Below are the code and all the weights of a small trained network. Each question names an input and a class and asks about switching units off, where a switched-off unit gives its printed mean instead of its output.

import numpy as np


def w(rows, s, z=0):
    codes = np.array(rows[::2]) - 128.0
    scale = np.full(codes.shape[1], s)
    scale[-1] = z or s
    return codes * scale


def f(y):
    return np.maximum(y, 0)


def log_softmax(a):
    a = a - a.max(-1, keepdims=True)
    return a - np.log(np.exp(a).sum(-1, keepdims=True))


def net(x, mask):
    res = np.array(x, float).reshape(1, 7) / 4 @ E
    y = f(res @ A[0][:, :-1].T + A[0][:, -1])
    res = res + np.where(mask, y, B[0][:, -1]) @ B[0][:, :-1]
    return log_softmax(res[-1] @ U[:, :-1].T + U[:, -1])


A, B = {}, {}
E = w([
[198,130,51,210,124,118,216,45,119],'x0',
[220,174,144,185,186,110,91,178,250],'x1',
[125,129,132,131,130,121,128,128,126],'x2',
[65,221,81,176,151,177,143,187,84],'x3',
[76,68,41,97,168,68,191,209,167],'x4',
[141,120,44,176,50,72,36,157,107],'x5',
[127,126,126,128,125,132,129,129,132],'x6',
],0.011)
A[0] = w([
[192,159,123,150,209,107,105,184,196,101],'n1',
[171,42,157,85,132,93,135,70,152,53],'n2',
[143,132,90,171,137,115,171,96,144,40],'n3',
[127,121,67,191,53,87,63,156,114,82],'n4',
[126,150,145,92,156,141,156,118,143,69],'n5',
[191,142,74,184,121,139,217,73,117,85],'n6',
[98,173,101,166,147,161,148,174,85,2],'n7',
[190,117,154,116,139,92,120,138,155,89],'n8',
[162,146,118,156,149,123,112,152,192,56],'n9',
[126,116,139,97,209,174,177,96,138,63],'n10',
[124,144,146,100,91,161,110,69,39,98],'n11',
[162,96,110,165,127,95,181,60,122,59],'n12',
[107,150,158,116,164,159,188,85,156,69],'n13',
[134,107,169,129,188,140,199,155,122,98],'n14',
[162,92,106,101,73,80,91,116,139,86],'n15',
[93,253,91,165,162,170,146,189,92,63],'n16',
[134,119,62,154,84,101,83,160,118,46],'n17',
[67,50,100,84,107,100,169,114,61,82],'n18',
[63,144,179,96,125,153,75,199,143,86],'n19',
[140,134,135,123,135,135,107,148,148,6],'n20',
[120,94,178,45,135,119,64,148,137,102],'n21',
[105,76,54,95,177,72,195,211,178,8],'n22',
[192,212,188,166,123,143,78,104,157,82],'n23',
[107,159,174,97,140,132,186,134,161,56],'n24',
[116,132,121,136,119,91,163,148,170,67],'n25',
],0.014,0.0057)
B[0] = w([
[111,83,72,180,163,159,155,168,120,235],'n1',
[168,174,180,150,94,125,158,146,188,212],'n2',
[83,141,106,122,107,113,117,132,124,180],'n3',
[152,160,177,102,172,120,125,150,59,231],'n4',
[142,138,132,123,138,117,123,140,101,160],'n5',
[80,131,89,82,100,80,72,145,149,240],'n6',
[150,141,152,140,107,121,155,143,175,181],'n7',
[132,101,144,166,108,143,170,148,151,176],'n8',
[106,102,116,160,149,166,147,164,122,187],'n9',
[149,129,162,128,151,113,105,163,82,193],'n10',
[122,98,83,172,166,187,157,87,128,223],'n11',
[91,149,113,101,83,108,115,150,150,207],'n12',
[137,143,167,108,170,120,108,147,78,189],'n13',
[138,140,158,139,154,105,115,135,78,187],'n14',
[145,152,178,139,137,117,138,145,127,188],'n15',
[160,152,173,142,85,112,166,134,208,232],'n16',
[120,154,183,113,168,131,120,143,80,200],'n17',
[130,64,90,217,150,187,149,166,141,237],'n18',
[87,128,88,89,87,93,94,133,126,228],'n19',
[111,117,106,123,131,126,119,139,131,142],'n20',
[88,137,121,106,91,82,115,135,158,215],'n21',
[163,99,111,67,107,153,118,6,117,248],'n22',
[129,111,91,112,134,166,140,45,106,214],'n23',
[140,138,135,122,150,130,100,146,95,173],'n24',
[136,130,111,138,119,143,138,100,121,160],'n25',
],0.015,0.018)
U = w([
[93,98,90,176,183,164,174,179,110,81],'0',
[25,160,110,89,96,57,62,163,129,107],'1',
[155,177,214,110,202,100,106,164,33,85],'2',
[152,130,128,111,133,162,136,5,98,254],'3',
[171,170,215,145,102,103,184,166,206,126],'4',
],0.012,0.0046)

Each question gives the input, the list of numbers given to net, and the class t.
The units are the neurons (one row each of A and B). Each row of codes is followed by its name. A weight is (code - 128) times the scale printed after its matrix; where a second scale follows, it is the last column's (A, B and U).
mask holds one flag per neuron, in row order. A switched-off neuron (its flag False) gives its mean, the last column of its row in B, instead of its output. The means were averaged over made-up inputs and are rounded, as every weight is.
A unit's drop is (log p(t) with every unit on - log p(t) with that unit switched off) / (log p(t) with every unit on - log p(t) with every unit switched off).
The circuit of an input: a set's keep is (log p(t) with only the set's units on - log p(t) with every unit switched off) / (log p(t) with every unit on - log p(t) with every unit switched off). Starting from the 12 units with the biggest drops (on a tie, the unit counted first), units are removed one at a time, each time the one whose removal leaves the highest keep (on an exact tie, the one counted first), for as long as the keep stays at least 0.8.
units of the circuit, in order: the units of the circuit, biggest drop first
top k neurons: the k neurons with the biggest drops, biggest first
drop when u is switched off: that unit's drop, to one decimal
input [-1,3,1,6,0,8,-5], class 2: top neuron -> (n4)
input [1,-5,5,-6,2,1,-7], class 4: top 4 neurons -> (n2 n1 n15 n23)
input [-4,-6,8,8,-1,-8,-4], class 2: top 2 neurons -> (n13 n10)
input [-6,-5,3,4,-7,7,0], class 2: top 4 neurons -> (n4 n22 n6 n17)
input [-6,8,1,-6,7,3,-7], class 0: top 2 neurons -> (n1 n9)
input [5,4,6,2,4,3,-4], class 1: top 4 neurons -> (n6 n18 n11 n3)
input [-7,8,4,-3,-7,4,1], class 0: top 2 neurons -> (n1 n22)
input [-7,-3,-1,-3,7,8,-8], class 2: top 3 neurons -> (n4 n17 n6)
input [7,2,7,-6,3,6,1], class 1: top 2 neurons -> (n6 n12)
input [6,3,0,-3,2,8,-8], class 2: top 2 neurons -> (n4 n17)
input [-2,4,0,7,-7,6,0], class 3: top 2 neurons -> (n23 n2)
input [-7,8,6,7,-5,-5,4], class 0: drop when n1 is switched off -> 2.9
input [-4,-8,1,1,2,0,-5], class 0: drop when n18 is switched off -> 0.2
input [0,6,-1,-4,1,-3,5], class 0: units of the circuit, in order -> (n1)
input [5,2,-3,2,0,-4,4], class 1: drop when n6 is switched off -> 0.4
